Below is a small trained network, with its code and all its weights. Each question gives an input and a class and asks what happens when units are switched off, that is, made to give their printed mean instead of their output.

import numpy as np


def w(rows, s, z=0):
    codes = np.array(rows[::2]) - 128.0
    scale = np.full(codes.shape[1], s)
    scale[-1] = z or s
    return codes * scale


def f(y):
    return y / 2 * (1 + np.tanh(0.7978845608 * (y + 0.044715 * y**3)))


def log_softmax(a):
    a = a - a.max(-1, keepdims=True)
    return a - np.log(np.exp(a).sum(-1, keepdims=True))


def net(x, mask):
    res = np.array(x, float).reshape(1, 4) / 4 @ E
    y = f(res @ A[0][:, :-1].T + A[0][:, -1])
    res = res + np.where(mask, y, B[0][:, -1]) @ B[0][:, :-1]
    return log_softmax(res[-1] @ U[:, :-1].T + U[:, -1])


A, B = {}, {}
E = w([
[69,186,33,48,74,74,126,95],'x0',
[87,85,137,34,84,208,63,205],'x1',
[87,83,109,234,2,105,152,158],'x2',
[32,50,128,160,176,97,46,52],'x3',
],0.0066)
A[0] = w([
[73,75,134,152,152,105,70,83,81],'neuron 1',
[101,90,137,84,94,181,82,180,82],'neuron 2',
[97,89,140,83,90,184,77,182,69],'neuron 3',
[153,153,125,200,158,68,175,75,113],'neuron 4',
[173,170,133,124,91,141,178,171,111],'neuron 5',
[178,172,130,120,94,142,179,170,95],'neuron 6',
[129,64,188,243,61,144,142,176,56],'neuron 7',
[107,96,138,77,101,177,86,174,98],'neuron 8',
[69,70,133,155,145,103,72,86,77],'neuron 9',
[180,174,132,117,95,140,182,172,92],'neuron 10',
[57,145,52,154,2,79,147,131,98],'neuron 11',
[181,59,221,206,172,188,130,170,5],'neuron 12',
[170,169,130,119,99,142,175,166,95],'neuron 13',
[178,171,130,118,97,143,176,168,97],'neuron 14',
],0.0076,0.0029)
B[0] = w([
[93,95,106,151,122,167,108,109,208],'neuron 1',
[156,157,132,161,93,114,165,66,182],'neuron 2',
[162,163,125,170,86,104,172,43,185],'neuron 3',
[158,153,140,174,68,113,176,73,237],'neuron 4',
[92,97,109,144,128,160,106,111,181],'neuron 5',
[92,92,103,142,132,160,106,102,181],'neuron 6',
[158,176,164,80,200,134,95,118,221],'neuron 7',
[161,163,146,159,96,114,165,71,179],'neuron 8',
[82,87,98,152,120,170,100,104,208],'neuron 9',
[83,87,98,143,133,160,96,95,185],'neuron 10',
[155,171,148,78,203,131,91,110,254],'neuron 11',
[153,151,3,80,159,64,114,45,219],'neuron 12',
[94,95,103,140,134,158,106,102,171],'neuron 13',
[91,93,104,141,133,162,101,101,179],'neuron 14',
],0.011,0.0053)
U = w([
[67,10,101,179,98,167,95,126,106],'0',
[158,156,134,204,39,98,215,107,98],'1',
[144,162,180,78,197,155,96,134,220],'2',
[141,156,81,44,169,87,99,121,39],'3',
[120,95,203,148,97,120,145,249,254],'4',
[125,80,184,145,80,122,145,221,9],'5',
],0.012,0.0074)

Each question gives the input, the list of numbers given to net, and the class t.
The units are the neurons (one row each of A and B). Each row of codes is followed by its name. A weight is (code - 128) times the scale printed after its matrix; where a second scale follows, it is the last column's (A, B and U).
mask holds one flag per neuron, in row order. A switched-off neuron (its flag False) gives its mean, the last column of its row in B, instead of its output. The means were averaged over made-up inputs and are rounded, as every weight is.
A unit's drop is (log p(t) with every unit on - log p(t) with that unit switched off) / (log p(t) with every unit on - log p(t) with every unit switched off).
The circuit of an input: a set's keep is (log p(t) with only the set's units on - log p(t) with every unit switched off) / (log p(t) with every unit on - log p(t) with every unit switched off). Starting from the 12 units with the biggest drops (on a tie, the unit counted first), units are removed one at a time, each time the one whose removal leaves the highest keep (on an exact tie, the one counted first), for as long as the keep stays at least 0.8.
units of the circuit, in order: the units of the circuit, biggest drop first
unit that matters most: the unit with the biggest drop
k most important neurons: the k neurons with the biggest drops, biggest first
drop of u: that unit's drop, to one decimal
input [-3,-3,8,5], class 2: unit that matters most	neuron 7
input [1,6,6,5], class 1: units of the circuit, in order	neuron 3; neuron 2
input [3,-2,5,4], class 2: 2 most important neurons	neuron 11; neuron 12
input [-7,-7,-3,2], class 1: 2 most important neurons	neuron 4; neuron 11
input [-8,8,-6,-7], class 1: 3 most important neurons	neuron 3; neuron 8; neuron 2
input [5,3,7,2], class 2: 2 most important neurons	neuron 11; neuron 12
input [1,-5,6,-5], class 2: units of the circuit, in order	neuron 11; neuron 7
input [-5,-1,3,2], class 3: 2 most important neurons	neuron 12; neuron 7
input [-7,0,3,-7], class 0: units of the circuit, in order	neuron 10; neuron 6
input [6,8,6,-1], class 1: 3 most important neurons	neuron 3; neuron 2; neuron 8
input [3,2,0,-2], class 4: 2 most important neurons	neuron 12; neuron 7
input [-6,6,-6,6], class 0: 2 most important neurons	neuron 7; neuron 11
input [2,-2,-3,-4], class 0: 2 most important neurons	neuron 11; neuron 7
input [8,2,7,3], class 3: units of the circuit, in order	neuron 11
input [-5,3,-1,-1], class 3: 2 most important neurons	neuron 12; neuron 4
input [2,-7,-3,7], class 0: 2 most important neurons	neuron 9; neuron 1
input [-5,2,1,4], class 3: 2 most important neurons	neuron 12; neuron 7
input [-7,-6,-4,-3], class 3: drop of neuron 2	0.2
input [-8,-4,2,-3], class 3: drop of neuron 2	0.0
input [5,7,-7,4], class 1: drop of neuron 7	0.1
input [-8,3,8,1], class 2: units of the circuit, in order	neuron 7
